Each row is followed by its group and then its class within the group.
[  9   2   7   7  -1  -2   0  -3  -2  -3  -3  -3  -1  10  -2  -3   3  -1
   4  -6   0 -21  10  -3   2   2   5  -5  33  -8  -7] -> R/H
[  4  -8   0   8   3  -7  -6  -2   2  -1 -18  -7   1   8   7 -10   0  -1
   2  -5 -20   5   2  -1   1   3   5  15  -9  -2  -5] -> E/N
[  7   3  -5   7  -1 -10  -6  -5   1   2 -18  -1   5  15  -3  -9   5   2
   3  -7 -23  -1   8  -4  10   7   9  10   2  -8 -10] -> E/Y
[ 16   0 -16  10   0  -7  -5  -6  -5   0 -11  -3   3   8  -3  -4   6   3
   6  -6 -12 -14  11  -1   8   6  10   0   0 -10 -11] -> R/H
[  4  -4  -1   7   4  -9  -3   2   2  -5 -17  -3   2   3  -5  -4  -1   3
   2  -2 -21   6   2  -2  -1   1  15  13  -4  -5  -4] -> E/N
[  7   0   0   7   3  -9  -7  -3   1   5 -13   5  -4   5  -1  -4   2   5
   4  -2 -21   5   5  -1   6   3   8  12   1  -6  -8] -> E/Y
[  7   2  -4   5   3  -9  -3  -3   1   3 -11  -3   4  13  -7   1   4   4
  -1  -6 -38  19  12  -1  12   7   5  13   8  -6  -5] -> E/Y
[  3  -2   4   4   1  -2  -4   1  -2  -2  -3  -2   1   1  -3   3   3   1
   3  -6   1 -18   5  -1   4   3   2  -2   5  -9  -5] -> R/S
[  5  -2   4   4   8  -1   0  -2  -3   6  -7  -5  -2  -3  -2  -7  -2  -2
   4   1   5 -19  -2  -1  -5   8   3  -4  -2  -1   0] -> R/S
[  1   2  -3   2   3  -8  -5   1   1  -1 -14  -4   1   0   0  -7   5   1
   4  -6 -24   7   8   1  16   4   9  15  -6  -5  -4] -> E/T
[ 10   2  -1   2   2  -8  -3   0   0  -1 -21  -4   3  19   1  -7   6   1
   5  -6 -34  11  13   0  10   4  10  14   4  -7 -10] -> E/T
[  6   0   2   5  -6  -1  -2  -3  -3  -4  -7  -6  -9  -1  -4  -7  -1  -2
   7   1   4 -28   3  -5   1   3   7  -5   3  -6  -2] -> R/H
[ 10  -1   4   8   3 -10  -3   1  10   0 -19  -3   4   4  -4  -9  -2   7
  -2  -5 -28  14   8   0  12   6  10  21  -2  -3  -3] -> E/N
[ 10  -3   0   7   0  -4  -5  -2  -4   1  -3  -3  -2   2  -2  -5   4  -4
   5  -6   0 -21   9  -1   7   4   7   5   7  -4  -9] -> R/P
[  5   2  -2   8   4 -10   0  -5  -2   6 -13  -3   3   8  -2  -9   7   5
   1  -2 -27   7  14  -1  -5   5   9  20  -6  -5 -11] -> E/N
[  8   0  -6   8  -1  13   1  -5   2   4  -1  -6  -2   2   1  -5   3  -2
   6  -9  13 -25   3   0  -1   6   6  -7   4 -12  -8] -> R/P
[  4   0  -2   4   4 -10  -4   0   1  -2 -18  -1   3   4  -2  -6   0   2
   7  -2 -23   4   6  -1   9   9   9  23  -4  -6  -3] -> E/N
[ 16   0   5   6   3 -10  -4  -4  -8   1 -13  -4   3  11  -4  -3  15   0
  -2 -14 -30  -7  22  -1  17  13   8   5  15 -12  -7] -> R/S
[ 11   5   2   8   0  -7  -4  -2  -9  -3 -11  -3   3   8  -6  -3   5   0
   2 -10 -18  -9  14   1  10  13   7   1  10  -8  -6] -> R/S
[  6  -1   2   5  -2  -6  -5   0  -3   2  -5  -4   2   4  -3   2   3  -1
   6  -7  -3 -18   4   2   2   5   7  -5  19 -15  -3] -> R/S

Each row is followed by its group and then its class within the group.
[-1  3  0 -1 10  6  2  1 -4 -1  3 -7  0  4 -3  1  0  4 -1  2  3  1  0 -2
 -3 -8 -2 -2  3 -2  5] -> K/Jc
[ -1  -3  -8  -2  -7   1  -4  -1  -6   2   4   0   3   5   0   2  -1  -3
  14  -1  -1  -7   4  -3   1 -13   2   2  -1  -8  -2] -> D/NL
[-11   6  -7  -4  13  -8  -7   3   1  -2 -11  -5   5   9  -3   2  -3  11
  -6   3   0   4  -8  -6  -2   5  -7  -8  -2 -12  13] -> K/Lp
[-8  2 -3 -3  6  4  0 -2  1  1  0 -9 -4  6 -1  1  1  5 -4  1  2  0 -2 -1
 -5 -8 -6  2  0  0  8] -> K/Jc
[  8   7  -1   1   2   4  -2  -7  -2   1  -5  -6  -3  -3   0  -3   3  -4
   5   2  -3   3   4  -1   4  -4   0   0   9 -12   9] -> D/NL
[  1   4  -5  -2   7  -2  -6  -2  -7   1  -4  -2   3   5  -5  -1  -1   4
   6   0  -3   2  -2  -2   2  -2   3  -8   3 -19  12] -> K/Lp
[ -2  -5  -5  -2 -14   7  -2  -2  -7   9  10   2  -3  10  12   1   2  -2
   1  -1   3 -10  -1  -3  -3 -13   1  -4  -2  -8 -11] -> D/PQ
[-15   4  -1   3   4   2   1  -1   2   3 -14 -10   0   5  -8   4  -5   9
   1  -1   0   7   5  -6 -10 -11  -4  -3  -4 -11   9] -> K/Jc
[ -2   4  -5  -2   0  -2  -4  -4  -6   0  -3  -5   1   3   2   0   1   0
   7  -3  -1   2   2  -4   2 -12  -2  -2   5 -19   7] -> D/NL
[ -3  -3  -5   0  -6   8   1  -3  -9   8   8   2  -2   0   7   0   0   5
   3  -3   2  -5   5  -4  -3 -20  -1  -3   3 -13  -7] -> D/PQ
[-10   6  -1  -4   7  -1   2   1  -2  -1   1  -8   1   2  -6   4   2   6
  -2  -1   0   9  -3  -5   0 -17  -5  -2  -1 -19  16] -> K/Jc
[  0   0  -5   0   2   4  -1  -6  -7   6  -6   3   6   1  -1   0   1   0
   6   0   0   1   2   1   1 -19   4   2   2 -18   1] -> D/NL
[ -3   0 -12  -6  -2  -1   2   2  -8   1   3  -5   6   7   3   1 -10   2
  10  -1  -1  -8   3  -7   1 -25   1   5  -3 -14   1] -> D/PQ

Each row is followed by its group and then its class within the group.
[  8  29   3  -8   8   0   3  -2   2   4   8  -6   0   3   6   1   5  -3
 -12   9   4 -27   1   1  -3   8   2   2  -6  -2   0] -> M/DS
[ 12   2   7  10   3   5  -2 -19   6   7   8 -10   0   1  20  -8  -4   5
 -27   8   1  -6  -7   1 -14   6   2  53  -1   1  -3] -> J/Tp
[ 14 -19  -4   2   6  -1  -3 -11   5   0   9  -2   1   3  19  -5  -3   7
  -8  12   3   5   4   1 -11   6  -1  22  -1   0  -3] -> J/Tp
[ 11 -11  -6  -2  18  -1  -4 -13   2   1   8  -4   1  -2  29  -6  -4   8
 -14   8   2   6   2   1 -13   5  -5  22   2   1  -3] -> J/Tp
[ 12  -8   0   2  15   1   1 -13   9   0  13 -12   1  -2  30 -10   1   7
 -23  10   6   1  -1   2  -4   7  -1  12  -3   0  -5] -> J/Tp
